Below is a small trained network, with its code and all its weights. Each question gives an input and a target symbol and asks what happens when units are switched off, that is, made to give their printed mean instead of their output.

import numpy as np


def w(rows, s, z=0):
    codes = np.array(rows[::2]) - 128.0
    scale = np.full(codes.shape[1], s)
    scale[-1] = z or s
    return codes * scale


def norm(h):
    return h / np.sqrt((h * h).mean(-1, keepdims=True) + 1e-5)


def f(y):
    return np.maximum(y, 0)


def softmax(a):
    e = np.exp(a - a.max(-1, keepdims=True))
    return e / e.sum(-1, keepdims=True)


def log_softmax(a):
    a = a - a.max(-1, keepdims=True)
    return a - np.log(np.exp(a).sum(-1, keepdims=True))


def net(x, mask):
    ids = ['βγεθμξψω'.index(c) for c in x.split()]
    T = len(ids)
    res = E[ids] + P[:T]
    u = 0
    for l in range(2):
        q, k, v = (norm(res) @ M[l].T for M in (Q, K, V))
        z = softmax(np.where(np.tri(T) > 0, q @ k.T / 4**0.5, -1e9)) @ v
        res = res + np.where(mask[u], z, O[l][:, -1]) @ O[l][:, :-1]
        u += 1
        y = f(norm(res) @ A[l][:, :-1].T + A[l][:, -1])
        res = res + np.where(mask[u : u + 4], y, B[l][:, -1]) @ B[l][:, :-1]
        u += 4
    return log_softmax(norm(res)[-1] @ U[:, :-1].T + U[:, -1])


Q, K, V, O, A, B = {}, {}, {}, {}, {}, {}
E = w([
[108,86,83,157,163],'β',
[235,121,140,138,213],'γ',
[191,130,101,142,177],'ε',
[88,124,7,189,106],'θ',
[93,151,187,89,119],'μ',
[136,118,114,138,40],'ξ',
[187,165,110,116,107],'ψ',
[149,123,152,158,76],'ω',
],0.017)
P = w([
[24,27,103,3,5],'0',
[85,184,46,196,90],'1',
[154,170,54,206,175],'2',
[160,199,59,204,184],'3',
[162,181,68,199,186],'4',
[168,194,62,187,203],'5',
[172,185,51,185,185],'6',
[186,164,49,203,175],'7',
],0.0047)
Q[0] = w([
[99,66,160,97,128],'0.h1',
[8,154,99,193,180],'0.h1',
[171,108,111,130,126],'0.h1',
[63,121,117,53,138],'0.h1',
],0.013)
K[0] = w([
[5,148,124,254,129],'0.h1',
[215,222,125,204,154],'0.h1',
[105,15,104,85,115],'0.h1',
[149,247,224,190,138],'0.h1',
],0.012)
V[0] = w([
[140,190,153,171,16],'0.h1',
[131,137,42,125,93],'0.h1',
[190,247,53,24,150],'0.h1',
[151,33,2,118,145],'0.h1',
],0.0083)
O[0] = w([
[143,254,129,144,185,100],'0.h1',
[61,173,199,59,161,175],'0.h1',
[89,125,246,215,151,181],'0.h1',
[94,101,147,53,218,254],'0.h1',
],0.011,0.0055)
A[0] = w([
[159,172,255,147,121,6],'0.n1',
[222,134,153,99,245,147],'0.n2',
[66,110,38,159,206,233],'0.n3',
[233,158,144,183,65,157],'0.n4',
],0.01,0.0014)
B[0] = w([
[84,99,2,183,131,162],'0.n1',
[109,161,145,141,49,254],'0.n2',
[90,35,100,90,109,214],'0.n3',
[126,82,116,194,152,165],'0.n4',
],0.012,0.0086)
Q[1] = w([
[224,59,214,57,132],'1.h1',
[168,64,126,177,158],'1.h1',
[11,54,122,30,202],'1.h1',
[101,143,217,42,194],'1.h1',
],0.011)
K[1] = w([
[163,122,177,70,104],'1.h1',
[162,100,153,170,151],'1.h1',
[67,3,103,110,157],'1.h1',
[144,103,136,82,158],'1.h1',
],0.014)
V[1] = w([
[178,199,255,111,107],'1.h1',
[59,69,232,124,78],'1.h1',
[119,134,102,98,72],'1.h1',
[137,48,72,118,77],'1.h1',
],0.0087)
O[1] = w([
[55,47,140,126,30,2],'1.h1',
[212,148,230,170,37,195],'1.h1',
[163,90,185,139,196,140],'1.h1',
[255,70,169,183,138,215],'1.h1',
],0.0086,0.0063)
A[1] = w([
[122,104,12,227,169,62],'1.n1',
[164,159,59,130,131,181],'1.n2',
[34,66,195,138,212,79],'1.n3',
[57,185,115,172,101,255],'1.n4',
],0.011,0.0027)
B[1] = w([
[73,124,165,144,198,254],'1.n1',
[74,56,103,123,96,185],'1.n2',
[30,156,74,109,110,178],'1.n3',
[250,106,164,122,16,200],'1.n4',
],0.013,0.0071)
U = w([
[126,163,67,30,43,253],'β',
[128,47,100,200,175,30],'γ',
[111,232,172,169,47,71],'ε',
[54,145,13,57,149,57],'θ',
[249,107,162,183,46,105],'μ',
[164,249,181,93,180,172],'ξ',
[28,156,237,132,108,90],'ψ',
[166,96,72,85,144,232],'ω',
],0.012,0.004)

Each question gives the input, a string of symbols that net reads in full, and the target symbol t.
The units are the heads (4 rows each of Q, K, V and O) and the neurons (one row each of A and B). Each row of codes is followed by its name. A weight is (code - 128) times the scale printed after its matrix; where a second scale follows, it is the last column's (O, A, B and U).
mask holds one flag per unit, layer by layer, with each layer's heads first. A switched-off unit (its flag False) gives its mean, the last column of its rows in O or B, instead of its output. The means were averaged over made-up inputs and are rounded, as every weight is.
A unit's drop is (log p(t) with every unit on - log p(t) with that unit switched off) / (log p(t) with every unit on - log p(t) with every unit switched off).
The circuit of an input: a set's keep is (log p(t) with only the set's units on - log p(t) with every unit switched off) / (log p(t) with every unit on - log p(t) with every unit switched off). Starting from all 10 units, units are removed one at a time, each time the one whose removal leaves the highest keep (on an exact tie, the one counted first), for as long as the keep stays at least 0.8.
circuit, biggest first: the units of the circuit, biggest drop first
top k neurons: the k neurons with the biggest drops, biggest first
k most important neurons of layer l: the k neurons of layer l with the biggest drops, biggest first
drop of u: that unit's drop, to one decimal
input ε γ ξ μ γ γ ξ, target ψ: circuit, biggest first : (0.h1)
input γ β γ ξ γ γ μ, target γ: circuit, biggest first : (0.n1 0.h1)
input ξ θ ψ β θ θ, target ψ: top 2 neurons : (0.n2 1.n1)
input μ β γ γ ω, target γ: 2 most important neurons of layer 0 : (0.n4 0.n2)
input θ θ μ, target μ: top 3 neurons : (1.n4 0.n3 1.n3)
input ξ γ γ, target β: circuit, biggest first : (0.h1 1.h1 0.n2 1.n4)
input ε ξ ξ θ, target θ: top 2 neurons : (1.n3 0.n2)
input ξ ω θ β ξ μ ψ γ, target β: circuit, biggest first : (0.h1 0.n2 1.h1 1.n4)
input ε θ γ γ θ θ ω, target ψ: top 2 neurons : (1.n3 0.n3)
input ψ γ ψ γ θ μ ω, target ε: top 3 neurons : (1.n4 0.n1 0.n3)
input ψ θ γ θ θ ω, target ε: top 3 neurons : (1.n4 0.n3 0.n1)
input ξ ξ γ γ ε θ θ ε, target β: top 2 neurons : (0.n2 1.n4)
input γ θ ξ γ γ, target μ: top 2 neurons : (0.n2 1.n1)
input ψ θ γ μ γ γ, target ε: top 3 neurons : (1.n4 0.n2 0.n1)
input ξ θ β ε ε, target β: top 2 neurons : (0.n2 0.n1)
input θ γ γ, target ξ: drop of 1.n1 : 0.0
input ω θ γ μ, target γ: drop of 0.n2 : 0.1
input θ γ γ γ γ μ θ ξ, target ξ: drop of 0.h1 : 0.8
